Below are the code and all the weights of a small trained network. Each question names an input and a target symbol and asks about switching units off, where a switched-off unit gives its printed mean instead of its output.

import numpy as np


def w(rows, s, z=0):
    codes = np.array(rows[::2]) - 128.0
    scale = np.full(codes.shape[1], s)
    scale[-1] = z or s
    return codes * scale


def norm(h):
    return h / np.sqrt((h * h).mean(-1, keepdims=True) + 1e-5)


def f(y):
    return np.maximum(y, 0)


def softmax(a):
    e = np.exp(a - a.max(-1, keepdims=True))
    return e / e.sum(-1, keepdims=True)


def log_softmax(a):
    a = a - a.max(-1, keepdims=True)
    return a - np.log(np.exp(a).sum(-1, keepdims=True))


def net(x, mask):
    ids = ['βγδζλμπτψ'.index(c) for c in x.split()]
    T = len(ids)
    res = E[ids] + P[:T]
    u = 0
    for l in range(2):
        q, k, v = (norm(res) @ M[l].T for M in (Q, K, V))
        z = softmax(np.where(np.tri(T) > 0, q @ k.T / 4**0.5, -1e9)) @ v
        res = res + np.where(mask[u], z, O[l][:, -1]) @ O[l][:, :-1]
        u += 1
        y = f(norm(res) @ A[l][:, :-1].T + A[l][:, -1])
        res = res + np.where(mask[u : u + 8], y, B[l][:, -1]) @ B[l][:, :-1]
        u += 8
    return log_softmax(norm(res)[-1] @ U[:, :-1].T + U[:, -1])


Q, K, V, O, A, B = {}, {}, {}, {}, {}, {}
E = w([
[153,112,94,93],'β',
[120,178,151,254],'γ',
[124,99,115,111],'δ',
[105,116,76,89],'ζ',
[125,112,126,148],'λ',
[108,125,144,221],'μ',
[121,127,89,110],'π',
[118,181,71,130],'τ',
[145,98,186,193],'ψ',
],0.016)
P = w([
[134,91,144,54],'0',
[124,96,126,99],'1',
[176,153,123,182],'2',
[148,143,67,160],'3',
[113,111,124,97],'4',
[115,136,183,112],'5',
[177,18,89,226],'6',
[131,94,127,76],'7',
[215,166,124,158],'8',
[188,12,95,135],'9',
],0.011)
Q[0] = w([
[127,138,112,144],'0.h0',
[82,103,196,86],'0.h0',
[112,227,172,87],'0.h0',
[28,165,254,169],'0.h0',
],0.0098)
K[0] = w([
[134,255,67,120],'0.h0',
[62,236,78,67],'0.h0',
[35,68,139,86],'0.h0',
[79,42,161,189],'0.h0',
],0.0069)
V[0] = w([
[99,64,210,132],'0.h0',
[141,211,74,51],'0.h0',
[101,92,156,117],'0.h0',
[254,107,91,144],'0.h0',
],0.0084)
O[0] = w([
[214,162,169,100,106],'0.h0',
[147,170,187,193,3],'0.h0',
[155,198,165,2,108],'0.h0',
[126,139,89,116,219],'0.h0',
],0.0075,0.003)
A[0] = w([
[160,106,185,161,169],'0.n0',
[119,174,78,167,176],'0.n1',
[53,102,233,149,255],'0.n2',
[216,128,207,124,203],'0.n3',
[197,150,138,166,53],'0.n4',
[125,207,116,109,77],'0.n5',
[19,126,174,79,83],'0.n6',
[245,117,2,118,172],'0.n7',
],0.0088,0.0022)
B[0] = w([
[53,131,101,186,167],'0.n0',
[180,25,175,120,199],'0.n1',
[139,179,72,43,179],'0.n2',
[68,145,88,192,167],'0.n3',
[58,120,146,120,152],'0.n4',
[152,112,107,64,140],'0.n5',
[154,163,160,254,155],'0.n6',
[77,153,163,214,254],'0.n7',
],0.0071,0.0067)
Q[1] = w([
[194,137,123,180],'1.h0',
[105,27,1,87],'1.h0',
[73,77,98,189],'1.h0',
[85,87,171,135],'1.h0',
],0.0086)
K[1] = w([
[143,229,47,190],'1.h0',
[53,128,225,99],'1.h0',
[131,121,253,117],'1.h0',
[125,114,115,84],'1.h0',
],0.0075)
V[1] = w([
[254,101,137,153],'1.h0',
[197,248,181,142],'1.h0',
[121,143,34,144],'1.h0',
[77,190,92,177],'1.h0',
],0.0053)
O[1] = w([
[84,227,92,135,23],'1.h0',
[2,69,17,114,3],'1.h0',
[158,189,53,128,142],'1.h0',
[149,103,8,33,192],'1.h0',
],0.0073,0.0035)
A[1] = w([
[26,101,195,120,79],'1.n0',
[184,128,48,114,128],'1.n1',
[179,205,142,153,6],'1.n2',
[1,207,146,200,56],'1.n3',
[128,90,135,144,208],'1.n4',
[27,213,55,67,235],'1.n5',
[159,235,140,64,174],'1.n6',
[131,137,131,53,42],'1.n7',
],0.0086,0.0025)
B[1] = w([
[15,171,92,43,164],'1.n0',
[160,237,140,126,204],'1.n1',
[70,77,139,139,162],'1.n2',
[79,134,191,98,191],'1.n3',
[146,142,104,49,252],'1.n4',
[189,73,162,254,173],'1.n5',
[58,81,110,245,174],'1.n6',
[95,228,127,98,133],'1.n7',
],0.0076,0.0042)
U = w([
[206,153,111,78,5],'β',
[176,181,112,82,15],'γ',
[121,104,154,56,101],'δ',
[96,84,115,72,5],'ζ',
[110,120,123,67,38],'λ',
[213,84,252,146,180],'μ',
[140,44,49,161,238],'π',
[174,224,103,152,214],'τ',
[86,151,189,135,240],'ψ',
],0.011,0.0022)

Each question gives the input, a string of symbols that net reads in full, and the target symbol t.
The units are the heads (4 rows each of Q, K, V and O) and the neurons (one row each of A and B). Each row of codes is followed by its name. A weight is (code - 128) times the scale printed after its matrix; where a second scale follows, it is the last column's (O, A, B and U).
mask holds one flag per unit, layer by layer, with each layer's heads first. A switched-off unit (its flag False) gives its mean, the last column of its rows in O or B, instead of its output. The means were averaged over made-up inputs and are rounded, as every weight is.
A unit's drop is (log p(t) with every unit on - log p(t) with that unit switched off) / (log p(t) with every unit on - log p(t) with every unit switched off).
The circuit of an input: a set's keep is (log p(t) with only the set's units on - log p(t) with every unit switched off) / (log p(t) with every unit on - log p(t) with every unit switched off). Starting from the 12 units with the biggest drops (on a tie, the unit counted first), units are removed one at a time, each time the one whose removal leaves the highest keep (on an exact tie, the one counted first), for as long as the keep stays at least 0.8.
circuit, biggest first: the units of the circuit, biggest drop first
unit that matters most: the unit with the biggest drop
k most important neurons: the k neurons with the biggest drops, biggest first
k most important neurons of layer l: the k neurons of layer l with the biggest drops, biggest first
input μ μ μ τ π ψ μ β, target μ: 2 most important neurons of layer 0 => 0.n3; 0.n0
input τ π λ τ π, target τ: circuit, biggest first => 1.h0; 1.n1
input τ ζ π μ ψ, target τ: circuit, biggest first => 0.n2; 1.h0; 0.n1
input μ μ μ π μ π ζ ζ, target μ: 2 most important neurons => 0.n3; 0.n2
input μ μ β, target μ: circuit, biggest first => 1.h0; 0.h0; 0.n1
input π π μ ζ λ τ μ μ, target π: 3 most important neurons => 0.n1; 0.n6; 1.n5
input ψ π ζ, target ψ: circuit, biggest first => 1.h0
input τ γ τ δ μ τ λ ψ, target τ: 4 most important neurons of layer 0 => 0.n2; 0.n7; 0.n1; 0.n3
input ψ λ λ ζ τ, target ψ: circuit, biggest first => 1.h0; 1.n3
input μ τ μ μ δ ζ τ τ, target μ: circuit, biggest first => 0.h0; 1.h0; 0.n1
input π τ π μ τ ψ μ π π, target π: 2 most important neurons => 0.n1; 0.n6
input β μ μ ψ τ π μ ψ λ, target ψ: circuit, biggest first => 0.n7; 0.n4
input μ τ λ μ ζ, target μ: 2 most important neurons of layer 0 => 0.n3; 0.n1
input μ μ μ β π μ τ λ, target μ: 3 most important neurons of layer 0 => 0.n3; 0.n2; 0.n0
input δ μ μ δ, target ψ: circuit, biggest first => 0.n7; 1.n3
input ψ μ τ δ μ μ π δ, target ψ: circuit, biggest first => 1.h0; 0.h0
input π π π μ μ ζ λ τ, target π: 3 most important neurons of layer 0 => 0.n6; 0.n1; 0.n2
input ψ δ π π ψ, target ψ: unit that matters most => 0.h0
input π ψ ζ μ β, target π: 4 most important neurons => 0.n1; 0.n3; 0.n2; 1.n5
input μ λ μ μ μ μ μ π, target μ: 3 most important neurons => 0.n3; 0.n2; 0.n7
input τ τ μ μ π β ψ δ, target τ: unit that matters most => 0.h0
input π μ μ, target π: circuit, biggest first => 0.n1; 0.n6; 1.h0; 0.h0
input π π π μ δ τ μ ζ, target π: 2 most important neurons => 0.n1; 0.n6
input μ τ ψ τ π, target μ: circuit, biggest first => 1.h0; 0.h0; 0.n3
input τ π τ λ μ, target τ: circuit, biggest first => 0.n2; 1.h0; 1.n1
input ψ β μ τ μ δ, target τ: 4 most important neurons of layer 0 => 0.n7; 0.n6; 0.n0; 0.n4
input τ γ μ μ ψ ψ μ π, target τ: 2 most important neurons => 0.n3; 0.n1
input τ μ λ τ ψ μ π β, target τ: 4 most important neurons => 0.n1; 1.n1; 0.n7; 0.n4
input μ ζ τ π δ, target μ: 2 most important neurons of layer 0 => 0.n3; 0.n7
